(28, 18, -43, 20, 25, 19, -32, -45, -20, 16, 25)
The last entry is 25
The second entry from the right: 16
Give the entry just left of -32.
19
The 3rd entry from the left -> -43
Give the entry just right of 20.
25
Give the entry just right of the smallest entry.
-20

arr =
7239  6492  6029  6037  6168  5965
5797  6377  6261  6133  6543  5948
5444  5970  5993  5905  6145  6054
1863  4515  5540  6365  5928  5838
7817  6258  5816  5351  5095  5925
7077  6423  5923  6139  5922  5967
8280  6456  5904  5392  5358  5779
Rows and columns are numbered from 1.
The entry at row 1, column 2 is 6492
The entry at row 3, column 2 is 5970
Give the entry just left of 5095.
Answer: 5351
Give the entry directly below 5816.
Answer: 5923
Give the entry just right of 1863.
Answer: 4515
The entry at row 2, column 1: 5797
The entry in row 3 and column 1 -> 5444
Give the entry just left of 5351.
Answer: 5816
Give the entry directly below the smallest entry.
Answer: 7817
The bottom-right entry: 5779
The smallest entry is 1863
The entry in the top-left corner is 7239
Give the entry in the bottom-left corner.
Answer: 8280
The entry just left of 5904: 6456
The entry directly above 5967: 5925
Give the entry just left of 6133.
Answer: 6261
Give the entry just left of 5816.
Answer: 6258
Give the entry at row 1, column 3.
Answer: 6029

W = [[10, -9, -25, 9, -2, -21, -24, -20, -26], [-16, -32, 11, -22, 2, 13, -12, 45, 42], [12, -1, 16, 30, 43, -46, -52, 0, 37], [-38, -2, -24, 43, -32, 47, 31, 24, -24], [-1, 5, 0, -14, 5, -11, -56, 23, 50], [-20, -41, -2, -16, 9, 8, -42, 13, 43]]
Find the minimum.
A: -56
Find the entry just left of -21.
A: -2
The entry just left of -26 is -20
Find the entry just left of -22.
A: 11
The entry just left of the largest entry -> 23
Find the entry just left of 37.
A: 0

Read these off the table that follows. Rows and columns are numbered from 1.
1) What is the top entry of the column that holds the largest entry?
2) What is the entry at row 3, column 2?
3) What is the entry at row 1, column 1?
4) What is the entry at row 3, column 1?
5) What is the entry directly above 6?
6) What is the entry in row 1 and column 3?
7) What is the top-right entry?
8) What is the entry in the bottom-right corner?
array([[0, 3, 4, 5],
       [0, 3, 5, 5],
       [0, 3, 4, 5],
       [1, 5, 4, 5],
       [1, 3, 4, 5],
       [0, 5, 4, 5],
       [1, 3, 4, 5],
       [1, 3, 4, 5],
       [1, 3, 4, 5],
       [0, 7, 6, 5],
       [1, 8, 4, 5],
       [0, 3, 4, 5]])
1) 3
2) 3
3) 0
4) 0
5) 4
6) 4
7) 5
8) 5

Questions about the array below.
1) What is the bottom-left entry?
2) What is the top-left entry?
3) What is the smallest entry in the first column?
4) What is the 3rd largest entry?
5) What is the fourth entry, reading row by row?
6) What is the 3rd entry in reading order?
7) What is the fourth entry from the end, reading row by row?
8) What is the entry in the bottom-right corner?
-8,12,7,-3,17,3,28,-15,47,-30,22,10
29,11,-12,-14,31,-8,18,-7,7,-24,10,-4
10,-12,15,-4,26,7,3,20,26,-12,19,-5
39,1,-36,20,9,15,-10,-23,19,10,19,-36
36,3,-29,19,1,30,21,-13,20,-18,23,1
36,-4,0,-9,12,17,29,9,19,-27,31,12
15,13,6,-23,36,-19,9,-6,18,-23,23,-20
24,1,-19,5,36,-4,-14,-12,9,0,11,-46
-1,-3,6,8,8,3,-21,-3,33,10,26,-29
-2,-1,-6,14,-4,23,15,-19,58,7,32,-1
5,18,-15,-5,10,4,33,-24,27,-20,22,-6
-13,10,-11,17,2,11,1,-25,38,-1,20,-25
9,-13,-12,20,11,35,1,3,36,12,29,-33
1) 9
2) -8
3) -13
4) 39
5) -3
6) 7
7) 36
8) -33

m = [[-229.71, -144.82, 211.09, 113.56, -79.21], [65.08, 53.15, 211.09, 113.56, 86.57], [-228.58, -142.56, 211.09, 113.56, -79.43], [59.44, 51.03, 211.09, 113.56, 87.58], [-225.84, -79.31, 211.09, 113.56, -93.25], [-225.84, -79.31, 211.09, 113.56, -98.94]]
The entry just right of -228.58 is -142.56
Give the entry just right of the smallest entry.
Answer: -144.82
Give the minimum.
Answer: -229.71
The entry just left of -79.21 is 113.56
